Look-ups in named tables: a row name and a column name give one cell, copied from the table.

rin
|  | berebud | mivigu | tanake |
|---|---|---|---|
| led | -14.48 | -35.48 | -27.41 |
| gufipe | -2.79 | 82.26 | 6.42 |
| mulo | -14.39 | 89.66 | -2.05 |
| nuz | 21.45 | -63.23 | -36.22 |
| fopazil | 31.16 | -21.02 | -10.56 |
| didek | -7.86 | 32.64 | -11.70 |
| ture | -24.68 | -39.07 | -28.48 |
| kef | -38.03 | 68.42 | 10.62 |
| bekomig | 31.53 | -40.07 | -23.78 |
| moda | -36.78 | 97.86 | -6.33 |
| ralevi | -8.69 | -41.89 | 2.36 |

What is the mivigu of bekomig in rin?
-40.07
What is the berebud of moda in rin?
-36.78
What is the berebud of didek in rin?
-7.86
What is the mivigu of fopazil in rin?
-21.02
What is the berebud of gufipe in rin?
-2.79
What is the berebud of bekomig in rin?
31.53
What is the tanake of nuz in rin?
-36.22
What is the berebud of mulo in rin?
-14.39
What is the tanake of didek in rin?
-11.70
What is the mivigu of ture in rin?
-39.07
What is the mivigu of moda in rin?
97.86
What is the berebud of ture in rin?
-24.68
What is the mivigu of kef in rin?
68.42
What is the tanake of ralevi in rin?
2.36
What is the tanake of gufipe in rin?
6.42
What is the mivigu of mulo in rin?
89.66
What is the berebud of led in rin?
-14.48
Which row has the largest berebud? bekomig

gakagov.csv
,dufasik,tek,fuvadop,mavenob,let,zin,lupenag
por,189,84,189,110,123,124,157
sezota,200,80,200,114,90,123,186
rokipib,104,97,104,109,22,94,153
vibovob,174,83,174,113,60,114,184
semapib,88,100,88,108,18,90,143
bopari,116,94,116,110,27,98,161
neb,197,82,197,111,114,125,169
vas,154,87,154,112,46,108,177
nolovu,202,81,202,112,103,125,179
komuz,172,90,172,107,138,122,135
fom,191,81,191,114,75,119,188
dututa,181,87,181,108,131,124,146
rav,134,91,134,111,35,102,168
zad,95,99,95,109,19,92,148

rokipib, zin => 94
por, dufasik => 189
rav, mavenob => 111
neb, fuvadop => 197
rokipib, mavenob => 109
neb, tek => 82
por, zin => 124
fom, fuvadop => 191
dututa, let => 131
Row with the largest dufasik: nolovu

zov:
cols = bavavev, soz, dos, dal, pum, lunen, satoma
nupo: [0.375, 0.760, 0.343, 0.031, 0.493, 0.738, 0.229]
tiv: [0.260, 0.572, 0.255, 0.379, 0.532, 0.205, 0.508]
lud: [0.449, 0.228, 0.160, 0.297, 0.526, 0.618, 0.493]
ner: [0.042, 0.118, 0.287, 0.484, 0.664, 0.726, 0.688]
zepo: [0.673, 0.324, 0.035, 0.080, 0.418, 0.724, 0.711]
fise: [0.721, 0.213, 0.039, 0.533, 0.744, 0.272, 0.025]

fise, pum -> 0.744
nupo, pum -> 0.493
lud, bavavev -> 0.449
ner, lunen -> 0.726
ner, dal -> 0.484
nupo, soz -> 0.760
nupo, dal -> 0.031
lud, dal -> 0.297
ner, bavavev -> 0.042
zepo, bavavev -> 0.673
tiv, lunen -> 0.205
ner, dos -> 0.287

Table tum
cols = ginav, nibakot, melal
ruda: [0.4, 0.1, -0.3]
mopopak: [-0.4, 0.4, 0.1]
buv: [0.4, -0.1, -0.7]
ridez: [0.1, 0.2, -0.6]
zusobed: [0.1, 0.4, 0.2]
pomagi: [0.6, 0.4, 0.1]
nuduva: [-0.7, 0.2, -0.3]
lezari: [0.2, 0.0, -0.3]
novi: [0.4, -0.2, 0.4]
nosino: [0.7, -0.2, -0.2]

ginav of ridez: 0.1
ginav of zusobed: 0.1
ginav of nosino: 0.7
nibakot of ruda: 0.1
ginav of buv: 0.4
melal of nuduva: -0.3
nibakot of novi: -0.2
melal of ruda: -0.3
melal of novi: 0.4
nibakot of ridez: 0.2
ginav of pomagi: 0.6
nibakot of nosino: -0.2
nibakot of mopopak: 0.4
nibakot of buv: -0.1
melal of lezari: -0.3
nibakot of nuduva: 0.2

Table rore
	nedo	kulez	dosapit	ralol	kisutu	repovet	moda	mam	demod
git	-13	17	8	-61	-9	-6	0	2	65
nedal	97	18	49	-78	-18	-24	-36	-27	65
getun	-13	-24	-37	-11	-39	53	-33	-27	-52
fupez	-12	-25	-40	-9	-44	61	-29	-22	-44
zon	-11	-25	-42	-9	-45	62	-28	-19	-41
rik	-13	24	10	-71	-9	-5	0	4	78
tulogur	-12	-26	-39	-11	-41	57	-31	-24	-48
voli	-21	-20	-7	0	14	-12	-7	-17	-41
lig	23	23	27	-78	-15	-11	-10	-4	86
gupepir	-26	-27	-8	5	25	-16	-5	-23	-61
lav	-16	-18	-7	-2	5	-12	-7	-14	-28
favaniv	-15	-15	-7	-4	4	-10	-7	-13	-24
tagar	95	20	42	-75	-10	-18	-34	-29	50
rikuvo	-15	-23	-28	-18	-26	30	-44	-40	-72

getun, kisutu => -39
gupepir, kulez => -27
gupepir, demod => -61
lig, moda => -10
lig, repovet => -11
fupez, repovet => 61
rik, nedo => -13
favaniv, moda => -7
zon, mam => -19
rik, mam => 4
favaniv, kulez => -15
voli, nedo => -21
Which row has the largest demod? lig

